Here is a tiny trained network, its code and every weight. The questions are about switching its units off for an input and a class, where a switched-off unit gives its printed mean instead of its output.

import numpy as np


def w(rows, s, z=0):
    codes = np.array(rows[::2]) - 128.0
    scale = np.full(codes.shape[1], s)
    scale[-1] = z or s
    return codes * scale


def f(y):
    return y / 2 * (1 + np.tanh(0.7978845608 * (y + 0.044715 * y**3)))


def log_softmax(a):
    a = a - a.max(-1, keepdims=True)
    return a - np.log(np.exp(a).sum(-1, keepdims=True))


def net(x, mask):
    res = np.array(x, float).reshape(1, 3) / 4 @ E
    y = f(res @ A[0][:, :-1].T + A[0][:, -1])
    res = res + np.where(mask, y, B[0][:, -1]) @ B[0][:, :-1]
    return log_softmax(res[-1] @ U[:, :-1].T + U[:, -1])


A, B = {}, {}
E = w([
[125,128,132],'x0',
[149,4,246],'x1',
[55,22,36],'x2',
],0.0036)
A[0] = w([
[125,65,198,108],'N1',
[151,162,158,104],'N2',
[142,171,171,124],'N3',
[103,35,39,112],'N4',
[171,245,245,91],'N5',
[122,132,128,140],'N6',
[94,254,13,99],'N7',
[118,137,142,253],'N8',
[127,134,117,73],'N9',
[120,29,232,111],'N10',
[74,23,33,108],'N11',
[107,159,106,72],'N12',
[151,129,127,242],'N13',
[115,137,141,196],'N14',
[128,130,127,36],'N15',
[126,45,217,106],'N16',
],0.0098,0.0051)
B[0] = w([
[135,176,94,161],'N1',
[114,141,150,125],'N2',
[96,136,149,142],'N3',
[85,167,192,195],'N4',
[58,198,212,209],'N5',
[122,127,125,137],'N6',
[136,252,57,221],'N7',
[44,84,97,255],'N8',
[152,148,135,99],'N9',
[128,214,72,209],'N10',
[82,185,209,218],'N11',
[160,166,127,105],'N12',
[38,81,96,241],'N13',
[101,114,119,187],'N14',
[168,158,148,87],'N15',
[135,197,83,185],'N16',
],0.036,0.0037)
U = w([
[147,184,53,76],'0',
[85,101,123,252],'1',
[100,144,254,69],'2',
[141,2,104,120],'3',
[251,115,201,79],'4',
],0.0062,0.0039)

Each question gives the input, the list of numbers given to net, and the class t.
The units are the neurons (one row each of A and B). Each row of codes is followed by its name. A weight is (code - 128) times the scale printed after its matrix; where a second scale follows, it is the last column's (A, B and U).
mask holds one flag per neuron, in row order. A switched-off neuron (its flag False) gives its mean, the last column of its row in B, instead of its output. The means were averaged over made-up inputs and are rounded, as every weight is.
A unit's drop is (log p(t) with every unit on - log p(t) with that unit switched off) / (log p(t) with every unit on - log p(t) with every unit switched off).
The circuit of an input: a set's keep is (log p(t) with only the set's units on - log p(t) with every unit switched off) / (log p(t) with every unit on - log p(t) with every unit switched off). Starting from the 12 units with the biggest drops (on a tie, the unit counted first), units are removed one at a time, each time the one whose removal leaves the highest keep (on an exact tie, the one counted first), for as long as the keep stays at least 0.8.
units of the circuit, in order: the units of the circuit, biggest drop first
unit that matters most: the unit with the biggest drop
top k neurons: the k neurons with the biggest drops, biggest first
drop of u: that unit's drop, to one decimal
input [4,6,-2], class 0: unit that matters most	N10
input [-4,2,7], class 2: top 2 neurons	(N11; N4)
input [-2,3,3], class 3: units of the circuit, in order	(N7; N5)
input [-2,5,1], class 0: units of the circuit, in order	(N10; N16)
input [-2,8,-8], class 0: top 4 neurons	(N10; N16; N1; N11)
input [-3,-4,5], class 2: top 3 neurons	(N11; N4; N10)
input [-2,2,5], class 2: top 3 neurons	(N11; N4; N7)
input [-1,0,-2], class 3: top 2 neurons	(N11; N7)
input [-1,5,8], class 2: drop of N11	1.0
input [-6,6,8], class 2: drop of N11	1.5
input [8,8,4], class 0: drop of N16	0.1
input [-2,-2,-3], class 3: drop of N4	0.2
